Facts:
beplugra	brinen	dratrur; birum	brinen	brefan; brazal	brinen	stadregul; brefan	brinen	maklar; brobudrak	brinen	grigrore; bruplerar	brinen	telo; bruplerar	brinen	dratrur; bruplerar	brinen	skeflek
bruvi	brinen	drukuplo; buzatre	brinen	teze; dalenes	brinen	skeflek; daplor	brinen	pluklin; daplor	brinen	drukuplo; desu	brinen	klevo; desu	brinen	fugrekles; divu	brinen	grilavi
divu	brinen	klevo; divu	brinen	trogoti; drefer	brinen	potruklum; drukuplo	brinen	dratrur; drusetus	brinen	lapar; dukis	brinen	maklar; fadrin	brinen	skikibor; fadrin	brinen	telo
fesa	brinen	nifo; flatrir	brinen	kibagri; flatrir	brinen	dratrur; flebi	brinen	klefa; fliledok	brinen	vuskim; fluso	brinen	drefer; fugrekles	brinen	dratrur; gagize	brinen	refak
gagize	brinen	brazal; gagize	brinen	zostir; gagize	brinen	daplor; gezil	brinen	fadrin; gezil	brinen	gruves; gogo	brinen	trefar; gogo	brinen	maklar; grigrore	brinen	telo
grigrore	brinen	drukuplo; grigrore	brinen	skeflek; groder	brinen	maklar; groto	brinen	zostir; grupa	brinen	tridor; gruves	brinen	rukeruk; kelun	brinen	nifo; kibagri	brinen	grigrore
klaflalam	brinen	plugru; klaflalam	brinen	brazal; klaflalam	brinen	drukuplo; klaflalam	brinen	rukeruk; klagisas	brinen	drukuplo; klasepam	brinen	telo; klasepam	brinen	grigrore; lapar	brinen	muklavu
libak	brinen	vuskim; libak	brinen	drukuplo; lotruflu	brinen	trogoti; mado	brinen	maklar; mado	brinen	stipin; maklar	brinen	dratrur; medobres	brinen	muskin; motren	brinen	dratrur
muklavu	brinen	maklar; muklavu	brinen	fugrekles; muskin	brinen	drukuplo; muskin	brinen	dratrur; mustos	brinen	klaflalam; mustos	brinen	dratrur; nifo	brinen	bruvi; nifo	brinen	maklar
nifo	brinen	potruklum; nokotul	brinen	ragram; nokotul	brinen	potruklum; nokotul	brinen	dratrur; nopor	brinen	dratrur; nopor	brinen	klasepam; nuste	brinen	brefan; nuste	brinen	birum
nuste	brinen	fugrekles; pafler	brinen	dratrur; pliparem	brinen	tridor; plugru	brinen	grigrore; pluklin	brinen	dratrur; potruklum	brinen	drukuplo; pude	brinen	klasepam; pugrer	brinen	dratrur
refak	brinen	dukis; refak	brinen	muskin; rukeruk	brinen	bruvi; rukeruk	brinen	skozuker; sebam	brinen	dukis; skides	brinen	dratrur; skikibor	brinen	drukuplo; skikibor	brinen	dratrur
skikibor	brinen	skeflek; sodidem	brinen	skozuker; stipin	brinen	drukuplo; stipin	brinen	dratrur; sufimak	brinen	nokotul; tadrugo	brinen	skozuker; tadrugo	brinen	klevo; teze	brinen	dratrur
teze	brinen	giflu; toskuplo	brinen	dalenes; toskuplo	brinen	skeflek; totedun	brinen	dalenes; tralir	brinen	klagisas; tralir	brinen	dratrur; tralir	brinen	plabik; travok	brinen	bruvi
travok	brinen	groto; trefar	brinen	stadregul; tretrol	brinen	telo; tridor	brinen	drukuplo; tridor	brinen	pafler; tritruklis	brinen	klasepam; vustu	brinen	nopor; zostir	brinen	vuskim
zostir	brinen	telo; bitos	klepir	vustu; brazal	klepir	bezogro; briler	klepir	potruklum; dalenes	klepir	stadregul; daplor	klepir	stugrurar; daplor	klepir	trotre; desu	klepir	telo
desu	klepir	vustu; divu	klepir	gruves; dratrur	klepir	skikibor; drefer	klepir	tritruklis; fadrin	klepir	dratrur; fadrin	klepir	vustu; fesa	klepir	potruklum; flatrir	klepir	telo
flobrene	klepir	potruklum; geza	klepir	kelun; gezil	klepir	potruklum; gezil	klepir	briler; golom	klepir	drefer; grigrore	klepir	lusom; gripli	klepir	pedafluk; gripli	klepir	plabik
grupa	klepir	flobrene; grusti	klepir	lusom; gruves	klepir	potruklum; gruves	klepir	kelun; gruves	klepir	desu; karol	klepir	trefar; karol	klepir	nagisok; karol	klepir	potruklum
karol	klepir	briler; kelun	klepir	kuflel; kelun	klepir	tritruklis; klaflalam	klepir	pliparem; klefa	klepir	tretrol; klefa	klepir	desu; lapar	klepir	klefa; loskes	klepir	tridrelum
loskes	klepir	vustu; lotruflu	klepir	potruklum; lusom	klepir	fesa; lusom	klepir	briler; maklar	klepir	bubru; motren	klepir	desu; nifo	klepir	tridrelum; nokotul	klepir	fesa
nopor	klepir	trotre; penufli	klepir	trefar; penufli	klepir	tridrelum; plabik	klepir	potruklum; plabik	klepir	stiven; plekes	klepir	briler; plemer	klepir	nimos; plemer	klepir	sufimak
pluklin	klepir	desu; pomon	klepir	fugrekles; purur	klepir	flebi; purur	klepir	tester; purur	klepir	plekes; ragram	klepir	totedun; ragram	klepir	bezogro; ragram	klepir	tester
raros	klepir	skikibor; raros	klepir	flebi; raskidruk	klepir	plabik; refak	klepir	bezogro; refak	klepir	potruklum; reski	klepir	grusti; sebam	klepir	telo; sebam	klepir	briler
skikibor	klepir	nifo; skozuker	klepir	potruklum; skozuker	klepir	fesa; skozuker	klepir	dratrur; skozuker	klepir	bitos; soraman	klepir	pliparem; soraman	klepir	penufli; stadregul	klepir	totedun
stadregul	klepir	stiven; stekopul	klepir	nifo; stipin	klepir	potruklum; stiven	klepir	tridrelum; tanom	klepir	potruklum; teze	klepir	fesa; teze	klepir	nifo; teze	klepir	bitos
trefar	klepir	potruklum; trefar	klepir	vustu; tretrol	klepir	nimos; tridor	klepir	potruklum; tritruklis	klepir	totedun; trogoti	klepir	tanom; trotre	klepir	potruklum; trotre	klepir	vustu
trube	klepir	bitos; vinu	klepir	soraman; vofar	klepir	potruklum; vustu	klepir	tridrelum; vustu	klepir	potruklum; zodim	klepir	trefar; zona	klepir	skikibor; zona	klepir	potruklum
zostir	klepir	kuflel; zostir	klepir	reski; zostir	klepir	sebam; zostir	klepir	desu; beplugra	dozi	b; bezogro	dozi	c; birum	dozi	f; bitos	dozi	g
brazal	dozi	g; brefan	dozi	f; briler	dozi	d; brobudrak	dozi	f; bruplerar	dozi	b; bruvi	dozi	b; bubru	dozi	c; buzatre	dozi	d
dalenes	dozi	g; daplor	dozi	c; desu	dozi	f; divu	dozi	g; dratrur	dozi	e; drefer	dozi	g; drukuplo	dozi	g; drusetus	dozi	c
dukis	dozi	a; fadrin	dozi	a; feda	dozi	e; fesa	dozi	f; flatrir	dozi	f; flazen	dozi	f; flebi	dozi	e; fliledok	dozi	e
flobrene	dozi	d; fluso	dozi	f; fugrekles	dozi	e; gagize	dozi	g; gamo	dozi	b; geza	dozi	d; gezil	dozi	f; giflu	dozi	e
godri	dozi	g; gogo	dozi	e; golom	dozi	a; grigrore	dozi	e; grilavi	dozi	c; gripli	dozi	g; groder	dozi	d; groto	dozi	f
grupa	dozi	c; grusti	dozi	a; gruves	dozi	g; karol	dozi	g; kelun	dozi	b; kibagri	dozi	b; klaflalam	dozi	g; klagisas	dozi	c
klasepam	dozi	c; klefa	dozi	d; klevo	dozi	a; kuflel	dozi	f; lapar	dozi	d; libak	dozi	e; loskes	dozi	f; lotruflu	dozi	e
lusom	dozi	b; mado	dozi	d; maklar	dozi	d; medobres	dozi	g; motren	dozi	e; muklavu	dozi	g; muskin	dozi	c; mustos	dozi	b
nagisok	dozi	c; nifo	dozi	g; nimos	dozi	d; nokotul	dozi	a; nopor	dozi	f; nuste	dozi	d; nustu	dozi	a; pafler	dozi	a
pedafluk	dozi	e; penufli	dozi	f; plabik	dozi	g; plekes	dozi	f; plemer	dozi	f; pliparem	dozi	f; plugru	dozi	b; pluklin	dozi	b
pomon	dozi	e; potruklum	dozi	g; pude	dozi	f; pugrer	dozi	c; purur	dozi	a; ragram	dozi	b; raros	dozi	g; raskidruk	dozi	b
refak	dozi	b; reski	dozi	d; rukeruk	dozi	g; sebam	dozi	b; skeflek	dozi	f; skides	dozi	g; skikibor	dozi	c; skozuker	dozi	c
sodidem	dozi	g; soraman	dozi	b; stadregul	dozi	d; stefluk	dozi	c; stekopul	dozi	d; stipin	dozi	c; stiven	dozi	b; stugrurar	dozi	g
sufimak	dozi	g; tadrugo	dozi	d; tanom	dozi	g; telo	dozi	e; tester	dozi	e; teze	dozi	c; tosil	dozi	d; toskuplo	dozi	f
totedun	dozi	e; tralir	dozi	b; travok	dozi	a; trefar	dozi	c; tretrol	dozi	g; tridor	dozi	a; tridrelum	dozi	a; tritruklis	dozi	f
trogoti	dozi	e; trotre	dozi	a; trube	dozi	a; vinu	dozi	d; vofar	dozi	a; vuskim	dozi	d; vustu	dozi	a; zodim	dozi	g
zona	dozi	e; zostir	dozi	g; beplugra	sota	trotre; briler	sota	refak; briler	sota	pluklin; briler	sota	soraman; briler	sota	nifo; briler	sota	stiven
briler	sota	zodim; brobudrak	sota	grilavi; brobudrak	sota	mado; bubru	sota	tritruklis; bubru	sota	sebam; bubru	sota	trogoti; divu	sota	tadrugo; drefer	sota	fluso
drefer	sota	stugrurar; drefer	sota	telo; drefer	sota	tester; feda	sota	tadrugo; feda	sota	bruvi; feda	sota	telo; feda	sota	bezogro; feda	sota	skides
feda	sota	desu; flatrir	sota	pliparem; flatrir	sota	nifo; flebi	sota	geza; fugrekles	sota	flazen; fugrekles	sota	plabik; fugrekles	sota	vinu; gamo	sota	lotruflu
gamo	sota	tralir; giflu	sota	fadrin; giflu	sota	medobres; giflu	sota	nuste; giflu	sota	birum; gogo	sota	stekopul; gogo	sota	klevo; gogo	sota	mado
golom	sota	gagize; golom	sota	karol; groto	sota	dratrur; grupa	sota	stekopul; grupa	sota	nustu; grupa	sota	fesa; grupa	sota	dukis; klagisas	sota	tester
klagisas	sota	grilavi; klagisas	sota	stiven; kuflel	sota	loskes; kuflel	sota	gruves; motren	sota	bruvi; mustos	sota	flazen; mustos	sota	sebam; mustos	sota	bruplerar
nagisok	sota	stadregul; nagisok	sota	plekes; pafler	sota	nokotul; pafler	sota	grilavi; pafler	sota	zona; pedafluk	sota	tester; pedafluk	sota	dratrur; pedafluk	sota	bruplerar
penufli	sota	maklar; penufli	sota	nifo; plemer	sota	fesa; plemer	sota	zona; plemer	sota	soraman; pomon	sota	klaflalam; pomon	sota	godri; pude	sota	telo
pude	sota	buzatre; pude	sota	gruves; pugrer	sota	pliparem; pugrer	sota	zodim; ragram	sota	tosil; ragram	sota	dukis; raskidruk	sota	brefan; raskidruk	sota	lotruflu
reski	sota	vuskim; reski	sota	drusetus; reski	sota	kelun; rukeruk	sota	stugrurar; rukeruk	sota	grilavi; rukeruk	sota	drusetus; rukeruk	sota	dukis; rukeruk	sota	birum
skozuker	sota	fluso; stefluk	sota	raros; stefluk	sota	sebam; stefluk	sota	dukis; stipin	sota	refak; stipin	sota	sufimak; tanom	sota	sodidem; tanom	sota	skides
tanom	sota	tretrol; tanom	sota	trogoti; totedun	sota	bruvi; travok	sota	grilavi; travok	sota	plugru; trefar	sota	bezogro; trefar	sota	birum; tridor	sota	stekopul
tridrelum	sota	nifo; vofar	sota	zostir; vofar	sota	zodim; vofar	sota	trogoti; vustu	sota	vuskim; vustu	sota	flazen; vustu	sota	raros; vustu	sota	plabik
vustu	sota	godri

Known rows:
plekes: [  2   0   1  -4   0   5  13   1   3  -7   1  -5  -5  17   0  -2   3   4
   0   1  -5 -10  -1  -2  -1 -17 -15   2 -13   7  11   1   8   0   1   4
  -1]
golom: [ 10   4   3 -15   2   5  -1  -3   2  -3  -3 -16   3   1   4   5   1  -6
  -7  -5 -12  -6   9  -4  -3 -10 -10   2  -7   0   4   2   5  -2   4  -6
  -2]
grupa: [  5   5  12  -2   8   5  -5  -6   3  -2   1 -15  -9  -3   4  10  16  -5
 -16   0 -10 -13  -3   7 -13  -5 -25   5  -6  -8 -16  -6  12   6  -6  -4
 -12]
klaflalam: [ -1   7  -2 -11  -1   3   5   0   3 -10  14  -5   6  11  -2   4   5   4
  -2 -10   3 -16  -3  10   4  -7 -11  -3 -15   4  12   8   8  -4 -10   0
  10]
tanom: [ -3   0   2 -19  -3   3   3  -8   1 -17   2 -13 -14  -1  -6   9   9  -1
  -7  -5 -12 -17  -3  -4  -4 -19 -13  12 -15   6   8  11  10  -1   0   3
  -2]
daplor: [  9  10   7   6  12   5   4   5   2   1   0 -12  -1   9  11   6  10   6
  -1  -2  -2 -16  -8   3  -2  -7 -23   1  -8  -6  -7 -13  12   2  -6  10
  -6]
tritruklis: [ 13  -3   4  -6   6   6   4   3   9  -5  -1 -11  -3  21  -1  -7   1   0
  -3   5  -5 -14   0  -7   2 -19  -5  -4 -13   9  19   0   7   1   7 -10
   2]
karol: [ -1   8   8 -12  -1   3   9  -1  -2 -20  -1 -11  -3  11  -5  -9  14  -3
  -3 -11   7 -14  -6  -2   6 -13 -22  -9 -24   7  22  -2  12  -7   2  11
  -2]
nopor: [  2   6   3  -6   1   3  11   1  -1 -12   3  -6  -6  13  -1  -3   3   5
   0  -7   0 -10  -1  -3   2 -10 -18  -5 -13   2   8  -1   8   0  -1   6
  -2]
flazen: [  7   5  -1  -6   1   3   2   2   5  -5  13  -8  12  16   1   2  -6   6
  -3  -4  -4 -12   4   5   3  -9 -10  -3 -12   1   7  10   3   3  -6 -12
   3]
nustu: [  8   6   0  -8   4   8   2   4   2  -5   3  -1   8  15   1   3  -8   4
   2   3  -2  -6   6  -4   1  -4  -8  -8  -9   0   6   6   3   0  -4 -11
   5]
tridrelum: [ -1  -6  -2 -18   3  -4   6   4   8   0  12  -3 -27   5 -13  11  12  13
   1  11 -21  -4   3  -1  -7 -23  13  23  -3   6  -9  -6  20   1  -3   0
   0]
dukis: [  6   4   2  -8   3   8   4   0   3  -5   6  -4  10  15   0   2  -3   2
  -3   4  -1 -12   5   1   0  -5 -11  -8  -9  -1   0   7   4   2  -5 -16
   3]
pedafluk: [ 13  14  14 -10  16  15 -10  -7   2   7  -7  -5  -9   7  -9  -4  -7  -5
  -3  30 -12   9   0 -30 -13  -4  -5   9  11  -9 -22 -13  12   6   0  -7
  -8]
fluso: [  4   3   0  -8   0   5   3   6   2  -7   6  -4   2  12   2   2  -5   5
  -1  -4  -2 -12   4   0  -1  -8  -7  -7  -9   2   7  10   5  -1  -5  -7
  11]
flebi: [ 14  12  11  -8  12  19  -2  -3   1  13  -8  -1  -9   6 -10   7  -9  -1
   1  27 -20   6   3 -23 -18  -9  -6  18  12 -10 -28 -11  11  11  -2  -4
  -5]
sufimak: [ 11  -6  -1  -8   2  14   6  11  13   1  20 -12   8  12  -5   1   0  -3
  -6  -9  -5 -17   0  10  -1 -19   0   1 -12  13  20  13   5  -6  -7 -13
  18]

Rows:
No name comes twice in this set of rows, the named rows included.
[  7   1  -2 -16  -4   8   2  -7   4 -11   3 -23  -2  -4   5   5   8 -15
  -5 -18 -14 -15   0  -1   4 -19 -13  13 -13  12  15   4   6  -6   1   9
  -2] : divu
[  4  12  11  -6   6   3  -2  -6  -4  -8 -11 -16 -14  -6  11  12  15  -4
  -9  -2 -10 -11  -3  -6 -10  -2 -27   7 -10 -13 -11 -12  15   1   0  14
 -16] : skozuker
[ 10   0  -3 -20   3  -5  10  12   5   0   1 -23   0  -2   3   7  20  -5
  -3 -16 -17  -1  12   8   3 -19  -1  10 -12   4   7 -13  12  -7   4   2
  -7] : flatrir
[ 25  10   7  -7  11  26  -8  -2   2  16  -9  -4 -10  -1   0  10 -29   1
   3  26 -28   4   0 -37  -8 -12  -3  33  15  -6 -11  -6   9  10   2  10
   2] : totedun
[  5  -3  -3 -13  -5 -12  -2  -8  12 -10  10  -4  -5   2   4  -3 -21  14
 -17 -11 -13   2  17   8  -4  -8  -1  -3  -6 -14   9  11  -1   9  10 -27
 -15] : mustos
[ -1 -16  -3  -4  -1  16  16  -5  12  -9  14   4 -26  18 -16   2   0   9
   0   9  -7 -21 -12  -1  -8 -34   1  16  -7  22  13   7  12   5  -8  -2
  14] : potruklum
[ -4   0   3   1  -2 -11  19  -1   7 -13   3  -2 -14  13   6 -14 -11  17
  -5 -21   1   9  10   4   1 -11 -12  -8  -8 -11  20  -5   7   4  16   5
 -17] : refak
[  9  -2   4 -20   0   8  -8  -3   6 -12  -1 -19  -7   3   4   3   4 -13
  -9  -4 -10 -15   3 -10  -1 -18   0   1 -11  10  18  12   6  -8   5  -3
  11] : drefer
[  9   2   3  -3   5   9  11   0   8   0   5 -12   6  18   1  -4   3  -1
  -1  -3  -7 -11   0  -2   1 -18 -13   7  -7   9  10  -4   4   2   0   6
  -1] : grusti
[ 12   3   1 -15   0   2  -3   1   5  -5   7 -21   8  -2  10   4   7 -11
 -10 -18 -10  -2  12   2   0  -9  -7  -1  -7   0   5   3   3  -5   2  -6
  -1] : plemer
[ 26   6   9   4  18  23  10   4   8  22  -8  -8   6  21  -1  -2 -11  -6
   8  22 -17   3   3 -22  -7 -22  -9  19  13   4 -14 -20   3   9   2   3
  -4] : telo
[  0  -5  -3   3  -3  -5  18  -7  14  -6  10   0 -11  16   8 -13 -16  15
  -7 -16  -3   8   7   8  -1 -17  -8   1  -5  -1  19  -6   4   8  13   3
 -14] : lusom
[  6  -4   3 -16   4  -5  16  -1   8   4   0   1 -24   8 -10  -6 -11   7
  -2   5 -22  23  15 -13 -10 -19  11  17  10  -5  -4 -14  11   6  14   0
 -15] : briler
[ -1  -2  -3  -7   1   7   7  -2   3 -11  12  -4  -1  16  -2   2   4   6
   0  -1  -2 -14  -4   3   0 -20  -6   0 -12  15  11   9   6  -4  -9   2
  13] : stugrurar

The same nodes again, as new rows of numbers:
Known rows:
nagisok: [ -7  -4 -15 -30 -10 -14   2  -6   5  -8  -2 -14   4   9   8  -1  -3 -15
  12 -13   0  18  -7  -7 -13  -2]
flobrene: [  3   6   5  25   4  13 -10   7   9   1   7  24   0   4 -15 -14  11  -2
 -10 -13  18   4   1  12   5   3]
briler: [-16   3  -1  11   2   5 -14   9  18  12  10  22 -10  -2 -17 -20 -10   7
 -28 -31  14 -16 -16  -2   2  -8]
motren: [ 22  -2   4  20   5   8  18 -38  -4 -13  31  10 -20  -8  14  -3 -14   1
   0   9 -12 -20 -21 -52 -10   2]
plabik: [-10  -5  -3  -7   2  -1  -1   4   4 -15  -8   9   7  10   0 -14  19 -24
   4 -14  28  22   9   6  -6   1]
pude: [ -3  10  -7  12  -5   9  -1   5  13   1  -4  -7  -6   1  -1 -11 -16  14
   6   5 -17  -8   4   9  -4   0]
buzatre: [ 4  9  3 11 -5  8 -7 -1 -1  4 -5 -4 -3  4 -7  2 -2 10  1  6 -8 -3  8  9
  6 -2]
nokotul: [-11  10  10  13  -7  10   3  17   6   2 -22   6  -8  -9  -9   1   7  15
  -5   4   6  -8   7  24  10 -12]
fesa: [ -2   9   3  20   5   9 -14  13  20  -6   0  29  -1  -5 -21 -11   8  15
  -7 -19  17   1  -2   9   8   6]
dratrur: [ 23  -7   7  -4  17  -2   5  -8 -14   6  16  -1   2   3   0  -2   5   3
 -12   9  -2 -32  12 -42   6  14]
purur: [-12   8  10  16  -6  10  -2  12   3  -2 -24   3  -8 -11  -7   1   6  13
  -1   8   4  -3   9  24  10 -11]
klasepam: [  0  -3 -10 -27 -10 -13   0  -9  -3  -8 -10  -7  10  15   0   7   2 -16
  13 -10   4  24   0  -4  -4  -2]
tridrelum: [-24  -8  -9  13   9  17  -9  18  -8   3 -25   0  -3   4   4  -3 -21  10
 -25  -1 -27  -8  -1  37 -12 -30]
tritruklis: [ -8  -6  14  -2  11  29   6 -14  11  -3  -6   5   2  -1 -10 -12  13   7
  10  28   4  -3  18  22   5   5]
maklar: [ -5   0   6   9   0  10  -3  -2  -3   1 -10   6  -4  -4  -9   0   0  10
  -6   5   0  -6   7   8   6  -6]
ragram: [  7 -10  17  -4  23  -4  -4   4   4  12  33  -3  -3 -12  23   3   5  -1
  -1  14 -12  -8 -18  -9   7   4]
nuste: [ 4  7  2 12 -3  8 -8  0 -1  7 -8 -5 -2  2 -7  3  0  9  0  5 -8 -2  7 12
  5  2]

Rows:
No name comes twice in this set of rows, the named rows included.
[ -9  11   3  21   0   8 -17  15   6   5 -15 -10  -6 -10  -3   9   8  14
   8   6  -9   6   3  35   5  -2] : dukis
[ -3   3   0  12  -1  12   0   0   1  -3 -12  11   0 -10 -11   0  -2  15
  -1   9   2  -6  11  12   3   5] : nopor
[ 24   1  19  20  -2  -5   5  -8  -8  -8  20   7 -11  13  21   1  -9   3
   4   5 -25   5 -10 -24  13 -16] : bruvi
[ -5 -12  -5 -30  -4 -16   6   0  -3 -20 -18   2   9   2   2   5   7  -8
   5 -12  17  14   5 -17  -5  -8] : teze
[-14  -8  -7 -16  -6  -7   4  -5  -5 -12 -16   0   5   2  -1   2   3 -11
   1  -9  15  19   5   2  -5  -8] : zodim
[-13  -2  -4  -1 -12   1  12 -17   1  -9   1  14   4  -8  -3  -5   5 -21
   6  -8  33  24  -3   7  -6   3] : gruves
[-17 -24 -10 -28  11   0   1   8 -17 -25 -37  10   8  12   2   3  -2  -2
 -18 -13  -1   8  10   1 -15 -31] : nifo
[-13  -6 -16 -24  -3 -15  -5  -1   6  -6  -1 -25   3   7  14  -5  -6 -21
  17 -10   5  15   1  -9 -11   7] : bubru
[-10   6   3  30  -3  10   5  14  -6  -5 -20   9  -4 -18   0   6   2  10
  -5   9   2   1   9  29   2  -7] : fadrin
[  2  -4  -8  21   5  10   5  12 -11 -20 -18  13   7 -12  -7   2  -5  13
  -9   9  -5  -5  15  14  -7   4] : loskes
[ 24  -4   9  -4  11  -7  -3 -12 -11  10  16   0  -2   0  -7   9   5   9
 -11   3   0 -28   0 -43  10  12] : grigrore
[-10  -5 -13 -18  -1 -10   3   0  12 -12  11  12   6   8   2 -16   3 -26
   1 -30  26  22 -14  -8 -15  -1] : stipin
[ -8   3   3   4   4   6   4   7  11   0  -5  -5  -9 -16  -1  -2  -2  12
  -3   7   1 -20   1  -2   1   3] : reski
[-17   5   6  15   1  18   3   9  11   3 -13  -7 -10 -12   3  -6   2   6
   0  13  -3  -7   1  29  -1 -10] : golom

